Below are the code and all the weights of a small trained network. Each question names an input and a class and asks about switching units off, where a switched-off unit gives its printed mean instead of its output.

import numpy as np


def w(rows, s, z=0):
    codes = np.array(rows[::2]) - 128.0
    scale = np.full(codes.shape[1], s)
    scale[-1] = z or s
    return codes * scale


def norm(h):
    return h / np.sqrt((h * h).mean(-1, keepdims=True) + 1e-5)


def f(y):
    return np.maximum(y, 0)


def log_softmax(a):
    a = a - a.max(-1, keepdims=True)
    return a - np.log(np.exp(a).sum(-1, keepdims=True))


def net(x, mask):
    res = np.array(x, float).reshape(1, 4) / 4 @ E
    u = 0
    for l in range(2):
        y = f(norm(res) @ A[l][:, :-1].T + A[l][:, -1])
        res = res + np.where(mask[u : u + 4], y, B[l][:, -1]) @ B[l][:, :-1]
        u += 4
    return log_softmax(norm(res)[-1] @ U[:, :-1].T + U[:, -1])


A, B = {}, {}
E = w([
[161,140,108,184,203,93],'x0',
[187,170,238,55,152,101],'x1',
[13,168,121,48,224,103],'x2',
[109,250,135,180,122,195],'x3',
],0.0012)
A[0] = w([
[46,91,188,46,3,208,43],'L0N1',
[181,157,86,176,207,51,6],'L0N2',
[164,159,159,90,135,108,239],'L0N3',
[43,143,50,136,126,62,160],'L0N4',
],0.0032,0.0021)
B[0] = w([
[218,197,42,157,242,60,210],'L0N1',
[220,255,13,48,161,76,162],'L0N2',
[108,72,139,146,128,185,251],'L0N3',
[140,91,155,108,120,201,222],'L0N4',
],0.0042,0.0022)
A[1] = w([
[109,238,146,185,131,193,22],'L1N1',
[209,177,221,73,174,119,27],'L1N2',
[156,126,252,102,146,123,28],'L1N3',
[149,9,109,101,166,62,4],'L1N4',
],0.0038,0.0034)
B[1] = w([
[104,83,183,71,73,2,240],'L1N1',
[105,113,37,162,101,156,249],'L1N2',
[54,104,48,156,88,185,194],'L1N3',
[75,225,192,141,64,68,231],'L1N4',
],0.006,0.0012)
U = w([
[80,149,219,100,59,10,109],'0',
[207,200,19,98,201,94,88],'1',
[64,55,61,142,82,254,59],'2',
[167,82,237,127,185,210,254],'3',
],0.0083,0.0065)

Each question gives the input, the list of numbers given to net, and the class t.
The units are the neurons (one row each of A and B). Each row of codes is followed by its name. A weight is (code - 128) times the scale printed after its matrix; where a second scale follows, it is the last column's (A, B and U).
mask holds one flag per neuron, layer by layer. A switched-off neuron (its flag False) gives its mean, the last column of its row in B, instead of its output. The means were averaged over made-up inputs and are rounded, as every weight is.
A unit's drop is (log p(t) with every unit on - log p(t) with that unit switched off) / (log p(t) with every unit on - log p(t) with every unit switched off).
The circuit of an input: a set's keep is (log p(t) with only the set's units on - log p(t) with every unit switched off) / (log p(t) with every unit on - log p(t) with every unit switched off). Starting from all 8 units, units are removed one at a time, each time the one whose removal leaves the highest keep (on an exact tie, the one counted first), for as long as the keep stays at least 0.8.
units of the circuit, in order: the units of the circuit, biggest drop first
k most important neurons: the k neurons with the biggest drops, biggest first
k most important neurons of layer l: the k neurons of layer l with the biggest drops, biggest first
input [-6,8,-7,-1], class 2: units of the circuit, in order => (L1N2; L1N3)
input [-7,8,8,7], class 2: units of the circuit, in order => (L1N2)
input [-1,2,-3,0], class 3: 4 most important neurons => (L0N3; L1N2; L0N2; L1N3)
input [1,-6,5,6], class 0: 2 most important neurons of layer 1 => (L1N1; L1N2)
input [5,6,3,2], class 2: 3 most important neurons => (L0N1; L1N2; L0N3)
input [-2,-3,6,2], class 3: units of the circuit, in order => (L1N2; L0N4; L1N3)
input [-4,1,8,-4], class 3: 2 most important neurons of layer 1 => (L1N1; L1N2)
input [0,8,3,-7], class 2: units of the circuit, in order => (L1N3; L1N2)
input [6,0,5,-6], class 0: 4 most important neurons => (L1N4; L0N1; L1N2; L0N4)
input [5,6,-6,2], class 2: 2 most important neurons => (L0N1; L1N2)
input [-1,-3,-3,3], class 0: units of the circuit, in order => (L0N3; L1N1)
input [-4,8,5,-7], class 2: 3 most important neurons => (L1N3; L1N2; L1N1)
input [0,-6,6,-8], class 0: 4 most important neurons => (L1N4; L0N3; L1N2; L1N3)
input [3,2,5,2], class 3: 3 most important neurons of layer 0 => (L0N1; L0N3; L0N4)
input [-2,-8,2,-8], class 0: units of the circuit, in order => (L1N4)
input [-8,-7,7,3], class 1: 2 most important neurons => (L0N1; L0N3)
input [-7,7,4,5], class 1: 2 most important neurons of layer 0 => (L0N1; L0N4)
input [-7,-6,-8,-8], class 0: 2 most important neurons of layer 1 => (L1N4; L1N2)
input [0,-5,8,0], class 3: 2 most important neurons of layer 0 => (L0N4; L0N2)
input [-7,1,-1,-1], class 1: most important neuron => (L0N1)
input [4,-5,8,-8], class 0: 4 most important neurons => (L1N4; L0N3; L1N2; L1N3)
input [-5,-3,5,0], class 1: 2 most important neurons of layer 0 => (L0N1; L0N3)
